Below is a small trained network, with its code and all its weights. Each question gives an input and a class and asks what happens when units are switched off, that is, made to give their printed mean instead of their output.

import numpy as np


def w(rows, s, z=0):
    codes = np.array(rows[::2]) - 128.0
    scale = np.full(codes.shape[1], s)
    scale[-1] = z or s
    return codes * scale


def f(y):
    return np.maximum(y, 0)


def log_softmax(a):
    a = a - a.max(-1, keepdims=True)
    return a - np.log(np.exp(a).sum(-1, keepdims=True))


def net(x, mask):
    res = np.array(x, float).reshape(1, 6) / 4 @ E
    y = f(res @ A[0][:, :-1].T + A[0][:, -1])
    res = res + np.where(mask, y, B[0][:, -1]) @ B[0][:, :-1]
    return log_softmax(res[-1] @ U[:, :-1].T + U[:, -1])


A, B = {}, {}
E = w([
[126,127,132,130,133,129,132,126,128],'x0',
[255,201,182,140,145,122,164,242,95],'x1',
[188,33,161,68,200,67,95,94,48],'x2',
[138,187,97,134,156,2,172,31,193],'x3',
[87,113,172,17,184,134,190,155,236],'x4',
[129,30,191,172,79,82,203,169,112],'x5',
],0.0099)
A[0] = w([
[78,118,202,48,203,191,181,146,151,79],'N1',
[150,128,89,214,60,113,141,96,6,105],'N2',
[107,63,184,141,88,109,168,149,69,175],'N3',
[145,84,205,95,63,74,143,99,94,166],'N4',
[72,81,136,97,104,229,97,210,132,31],'N5',
[16,25,65,89,118,165,103,72,125,50],'N6',
[163,65,167,136,62,218,135,142,150,98],'N7',
[115,60,130,132,45,70,131,117,157,116],'N8',
[101,151,98,94,182,236,113,130,61,145],'N9',
[127,143,76,162,126,8,126,89,175,66],'N10',
[115,138,169,93,120,179,193,161,255,64],'N11',
[167,172,152,160,200,63,183,92,148,73],'N12',
[75,204,104,172,74,187,155,193,165,133],'N13',
[141,36,179,87,230,96,95,122,132,53],'N14',
[90,182,134,160,45,204,199,110,181,83],'N15',
[127,162,126,94,153,40,189,83,171,2],'N16',
[73,65,48,108,141,134,88,68,171,66],'N17',
[162,135,80,75,230,168,89,76,87,139],'N18',
[138,105,118,57,182,109,135,99,59,40],'N19',
[152,189,105,44,150,166,120,102,145,213],'N20',
[95,60,162,130,128,103,224,187,161,189],'N21',
[181,102,137,97,160,80,85,89,43,67],'N22',
[179,66,171,71,167,121,85,124,69,73],'N23',
[99,100,210,17,148,98,183,139,181,91],'N24',
[95,102,165,65,143,165,108,155,15,78],'N25',
[237,207,159,92,167,125,168,230,107,83],'N26',
[83,128,94,142,158,139,194,70,93,76],'N27',
],0.0088,0.005)
B[0] = w([
[172,101,88,135,165,230,125,44,124,195],'N1',
[191,58,47,146,144,235,104,39,133,239],'N2',
[162,188,104,110,99,114,88,179,189,207],'N3',
[109,207,93,135,115,88,90,125,208,191],'N4',
[157,210,186,69,82,110,158,84,74,205],'N5',
[126,164,238,224,184,158,139,144,129,242],'N6',
[152,168,170,74,80,101,113,91,90,189],'N7',
[166,145,140,142,122,94,118,196,193,181],'N8',
[195,154,166,64,80,78,125,98,164,207],'N9',
[164,215,189,39,46,191,175,88,77,200],'N10',
[113,93,80,126,142,172,99,90,88,215],'N11',
[100,156,177,87,50,141,121,87,77,191],'N12',
[139,77,75,101,184,53,207,174,98,250],'N13',
[95,156,54,125,169,135,158,189,57,196],'N14',
[87,97,57,100,170,60,202,204,87,229],'N15',
[132,178,150,101,50,170,163,128,97,194],'N16',
[102,135,185,182,158,112,98,161,136,217],'N17',
[207,137,101,117,109,92,114,218,187,204],'N18',
[76,109,56,107,158,90,195,250,68,172],'N19',
[186,153,97,185,87,67,91,181,231,210],'N20',
[203,119,117,123,121,85,89,193,228,212],'N21',
[70,96,94,125,159,120,189,127,129,201],'N22',
[81,164,90,139,136,100,185,181,103,199],'N23',
[139,71,89,136,173,205,102,17,119,212],'N24',
[86,155,155,49,77,124,154,83,109,191],'N25',
[65,102,236,254,161,123,99,113,129,239],'N26',
[100,149,180,122,155,134,110,167,110,159],'N27',
],0.0069,0.013)
U = w([
[47,129,93,112,130,91,194,172,80,91],'0',
[107,174,205,54,45,136,141,104,84,95],'1',
[64,133,244,233,139,136,116,150,121,100],'2',
[133,102,72,141,123,203,88,80,113,105],'3',
[102,131,139,118,92,104,100,145,147,251],'4',
[149,157,122,115,83,92,82,179,208,89],'5',
],0.011,0.018)

Each question gives the input, the list of numbers given to net, and the class t.
The units are the neurons (one row each of A and B). Each row of codes is followed by its name. A weight is (code - 128) times the scale printed after its matrix; where a second scale follows, it is the last column's (A, B and U).
mask holds one flag per neuron, in row order. A switched-off neuron (its flag False) gives its mean, the last column of its row in B, instead of its output. The means were averaged over made-up inputs and are rounded, as every weight is.
A unit's drop is (log p(t) with every unit on - log p(t) with that unit switched off) / (log p(t) with every unit on - log p(t) with every unit switched off).
The circuit of an input: a set's keep is (log p(t) with only the set's units on - log p(t) with every unit switched off) / (log p(t) with every unit on - log p(t) with every unit switched off). Starting from the 12 units with the biggest drops (on a tie, the unit counted first), units are removed one at a time, each time the one whose removal leaves the highest keep (on an exact tie, the one counted first), for as long as the keep stays at least 0.8.
units of the circuit, in order: the units of the circuit, biggest drop first
most important unit: the unit with the biggest drop
k most important neurons: the k neurons with the biggest drops, biggest first
drop of u: that unit's drop, to one decimal
input [8,3,-8,0,-8,0], class 0: units of the circuit, in order : N13
input [-5,-6,4,-2,-5,8], class 5: units of the circuit, in order : N3, N8
input [6,-4,5,5,-7,0], class 3: 3 most important neurons : N2, N15, N13
input [-5,-6,5,2,0,-5], class 2: 2 most important neurons : N6, N17
input [4,5,5,7,5,-5], class 1: 3 most important neurons : N12, N16, N10
input [-6,-1,5,-7,-6,4], class 1: 3 most important neurons : N25, N7, N5
input [-4,4,-5,-6,2,5], class 1: 3 most important neurons : N5, N7, N20
input [5,7,-6,-7,-7,7], class 1: 2 most important neurons : N7, N5
input [-6,-7,-7,3,4,-1], class 0: 3 most important neurons : N15, N26, N13
input [4,-4,-5,-6,-2,3], class 1: 2 most important neurons : N5, N7
input [5,-1,5,-8,-8,4], class 1: 3 most important neurons : N25, N7, N5
input [0,-5,0,1,7,3], class 3: 2 most important neurons : N24, N1
input [-3,-4,-6,-5,8,-4], class 3: 2 most important neurons : N1, N11
input [6,8,4,2,2,-2], class 2: most important unit : N26
input [-4,-6,-2,3,-8,6], class 3: 2 most important neurons : N2, N26
input [-7,-8,-3,-4,5,3], class 2: drop of N6 : 1.1
input [-3,3,-8,1,-8,-6], class 0: drop of N13 : 1.2
input [6,8,2,2,6,-1], class 2: drop of N26 : 1.5
